Here is a tiny trained network, its code and every weight. The questions are about switching its units off for an input and a target symbol, where a switched-off unit gives its printed mean instead of its output.

import numpy as np


def w(rows, s, z=0):
    codes = np.array(rows[::2]) - 128.0
    scale = np.full(codes.shape[1], s)
    scale[-1] = z or s
    return codes * scale


def norm(h):
    return h / np.sqrt((h * h).mean(-1, keepdims=True) + 1e-5)


def f(y):
    return y / 2 * (1 + np.tanh(0.7978845608 * (y + 0.044715 * y**3)))


def softmax(a):
    e = np.exp(a - a.max(-1, keepdims=True))
    return e / e.sum(-1, keepdims=True)


def log_softmax(a):
    a = a - a.max(-1, keepdims=True)
    return a - np.log(np.exp(a).sum(-1, keepdims=True))


def net(x, mask):
    ids = ['βγεηλμξπσψω'.index(c) for c in x.split()]
    T = len(ids)
    res = E[ids] + P[:T]
    q, k, v = (norm(res) @ M[0].T for M in (Q, K, V))
    z = softmax(np.where(np.tri(T) > 0, q @ k.T / 3**0.5, -1e9)) @ v
    res = res + np.where(mask[0], z, O[0][:, -1]) @ O[0][:, :-1]
    y = f(norm(res) @ A[0][:, :-1].T + A[0][:, -1])
    res = res + np.where(mask[1:17], y, B[0][:, -1]) @ B[0][:, :-1]
    return log_softmax(norm(res)[-1] @ U[:, :-1].T + U[:, -1])


Q, K, V, O, A, B = {}, {}, {}, {}, {}, {}
E = w([
[118,178,188,159,86,53,138],'β',
[208,178,206,144,114,205,84],'γ',
[45,122,128,8,2,190,144],'ε',
[97,165,59,189,145,79,69],'η',
[77,100,42,161,139,88,77],'λ',
[192,47,171,145,61,121,102],'μ',
[166,86,107,145,191,148,150],'ξ',
[199,105,138,197,154,209,202],'π',
[147,95,104,127,211,165,102],'σ',
[134,124,64,146,123,195,115],'ψ',
[127,79,110,156,85,44,60],'ω',
],0.012)
P = w([
[77,58,254,152,113,122,154],'0',
[95,118,176,149,104,72,164],'1',
[84,109,154,157,102,121,123],'2',
[92,113,135,152,103,130,113],'3',
[104,114,115,144,108,141,103],'4',
[126,116,96,132,108,151,96],'5',
[153,117,82,120,105,157,93],'6',
[183,117,69,108,103,161,97],'7',
[213,113,58,97,110,170,98],'8',
[251,104,55,84,127,185,92],'9',
],0.0062)
Q[0] = w([
[103,198,63,159,172,161,178],'head 0',
[110,4,61,135,79,59,67],'head 0',
[93,159,127,1,215,22,177],'head 0',
],0.012)
K[0] = w([
[133,127,108,188,182,170,129],'head 0',
[89,56,84,69,106,94,103],'head 0',
[117,130,141,253,187,54,81],'head 0',
],0.015)
V[0] = w([
[47,161,176,147,67,101,178],'head 0',
[103,154,39,138,152,102,167],'head 0',
[1,136,131,55,108,157,118],'head 0',
],0.0095)
O[0] = w([
[187,108,22,134,72,244,87,45],'head 0',
[168,152,217,139,59,135,121,5],'head 0',
[255,88,193,127,220,153,104,243],'head 0',
],0.0042,0.0013)
A[0] = w([
[111,124,138,117,113,113,107,107],'neuron 0',
[146,139,112,143,152,100,121,161],'neuron 1',
[109,119,170,145,105,116,145,125],'neuron 2',
[118,86,96,137,155,123,166,131],'neuron 3',
[88,129,251,157,97,95,132,125],'neuron 4',
[71,112,153,165,138,112,161,134],'neuron 5',
[125,84,147,120,142,130,150,111],'neuron 6',
[91,122,124,131,171,114,143,160],'neuron 7',
[185,124,120,132,137,137,129,115],'neuron 8',
[152,115,147,96,114,117,105,141],'neuron 9',
[116,144,137,142,149,112,155,255],'neuron 10',
[130,140,169,147,109,109,131,158],'neuron 11',
[86,134,125,144,131,129,128,139],'neuron 12',
[144,146,124,129,145,143,144,110],'neuron 13',
[144,88,133,137,142,118,124,72],'neuron 14',
[139,142,116,130,163,128,131,72],'neuron 15',
],0.025,0.0048)
B[0] = w([
[163,162,120,118,146,145,162,158],'neuron 0',
[100,129,150,141,114,165,124,193],'neuron 1',
[160,188,142,133,146,130,88,160],'neuron 2',
[156,142,154,122,130,138,108,210],'neuron 3',
[3,23,132,214,162,132,125,196],'neuron 4',
[66,102,126,180,168,116,104,188],'neuron 5',
[89,99,129,157,128,146,144,167],'neuron 6',
[110,88,143,199,173,133,87,158],'neuron 7',
[90,114,135,147,156,104,130,252],'neuron 8',
[159,148,139,140,110,147,111,157],'neuron 9',
[156,100,146,195,162,161,45,153],'neuron 10',
[141,90,168,119,179,153,106,176],'neuron 11',
[140,116,169,140,156,146,106,198],'neuron 12',
[158,162,114,139,89,128,119,171],'neuron 13',
[142,151,121,76,106,103,151,181],'neuron 14',
[139,150,120,96,100,133,151,146],'neuron 15',
],0.022,0.0049)
U = w([
[58,82,180,214,197,135,101,206],'β',
[233,192,211,141,133,200,39,54],'γ',
[150,131,102,126,8,208,144,223],'ε',
[43,180,49,147,99,89,179,254],'η',
[79,129,107,37,150,116,58,68],'λ',
[192,55,142,144,116,77,163,56],'μ',
[139,136,159,119,163,118,191,81],'ξ',
[164,116,139,179,153,139,234,37],'π',
[112,145,154,88,176,132,174,87],'σ',
[177,127,2,142,215,159,130,65],'ψ',
[147,80,139,95,105,32,76,95],'ω',
],0.0086,0.0036)

Each question gives the input, a string of symbols that net reads in full, and the target symbol t.
The units are the heads (3 rows each of Q, K, V and O) and the neurons (one row each of A and B). Each row of codes is followed by its name. A weight is (code - 128) times the scale printed after its matrix; where a second scale follows, it is the last column's (O, A, B and U).
mask holds one flag per unit, heads first, then neurons. A switched-off unit (its flag False) gives its mean, the last column of its rows in O or B, instead of its output. The means were averaged over made-up inputs and are rounded, as every weight is.
A unit's drop is (log p(t) with every unit on - log p(t) with that unit switched off) / (log p(t) with every unit on - log p(t) with every unit switched off).
The circuit of an input: a set's keep is (log p(t) with only the set's units on - log p(t) with every unit switched off) / (log p(t) with every unit on - log p(t) with every unit switched off). Starting from the 12 units with the biggest drops (on a tie, the unit counted first), units are removed one at a time, each time the one whose removal leaves the highest keep (on an exact tie, the one counted first), for as long as the keep stays at least 0.8.
circuit, biggest first: the units of the circuit, biggest drop first
most important unit: the unit with the biggest drop
k most important neurons: the k neurons with the biggest drops, biggest first
drop of u: that unit's drop, to one decimal
input λ γ ω ω, target γ: circuit, biggest first -> neuron 0; neuron 8; neuron 9
input ψ ψ ψ γ ω ψ ψ β μ μ, target γ: 3 most important neurons -> neuron 9; neuron 2; neuron 3
input γ σ λ ψ λ, target γ: circuit, biggest first -> neuron 4; head 0; neuron 8
input ψ λ γ ψ η γ π ψ λ, target γ: circuit, biggest first -> neuron 4; neuron 8; head 0
input ψ π β ψ β, target γ: circuit, biggest first -> head 0; neuron 4
input ε β η ψ ψ γ ω β ψ η, target η: most important unit -> neuron 8
input λ η ψ ψ ψ ψ β β β β, target η: circuit, biggest first -> head 0; neuron 12; neuron 10
input ψ ω β ψ ω ψ, target ε: circuit, biggest first -> neuron 5; neuron 7; neuron 4; neuron 10
input λ ψ ψ, target γ: circuit, biggest first -> neuron 4; neuron 5
input μ β η γ λ π ψ γ η, target γ: circuit, biggest first -> head 0; neuron 4
input β γ β ψ ψ γ β, target ε: 3 most important neurons -> neuron 8; neuron 4; neuron 5
input ε γ ψ ψ γ, target γ: 2 most important neurons -> neuron 4; neuron 9
input λ β β ψ ξ β ψ ω β, target η: 3 most important neurons -> neuron 12; neuron 10; neuron 3
input β ω π ψ β ψ, target γ: 3 most important neurons -> neuron 4; neuron 12; neuron 8
input η μ γ γ, target γ: 3 most important neurons -> neuron 4; neuron 8; neuron 5
input η ε λ, target λ: 3 most important neurons -> neuron 14; neuron 8; neuron 4
input ω ψ μ ψ ψ, target ε: most important unit -> neuron 5
input ψ π π ω ε ψ σ, target σ: 3 most important neurons -> neuron 14; neuron 8; neuron 15
input π ε β π, target π: 3 most important neurons -> neuron 8; neuron 4; neuron 14
input ψ λ ψ σ ω ψ ξ ψ ω, target γ: 2 most important neurons -> neuron 9; neuron 0
input π λ ψ β ε ω σ, target σ: 2 most important neurons -> neuron 14; neuron 8
input ψ ψ γ ψ β ω μ β, target γ: 2 most important neurons -> neuron 4; neuron 8
input ε γ π ω, target ω: drop of neuron 14 -> 1.0
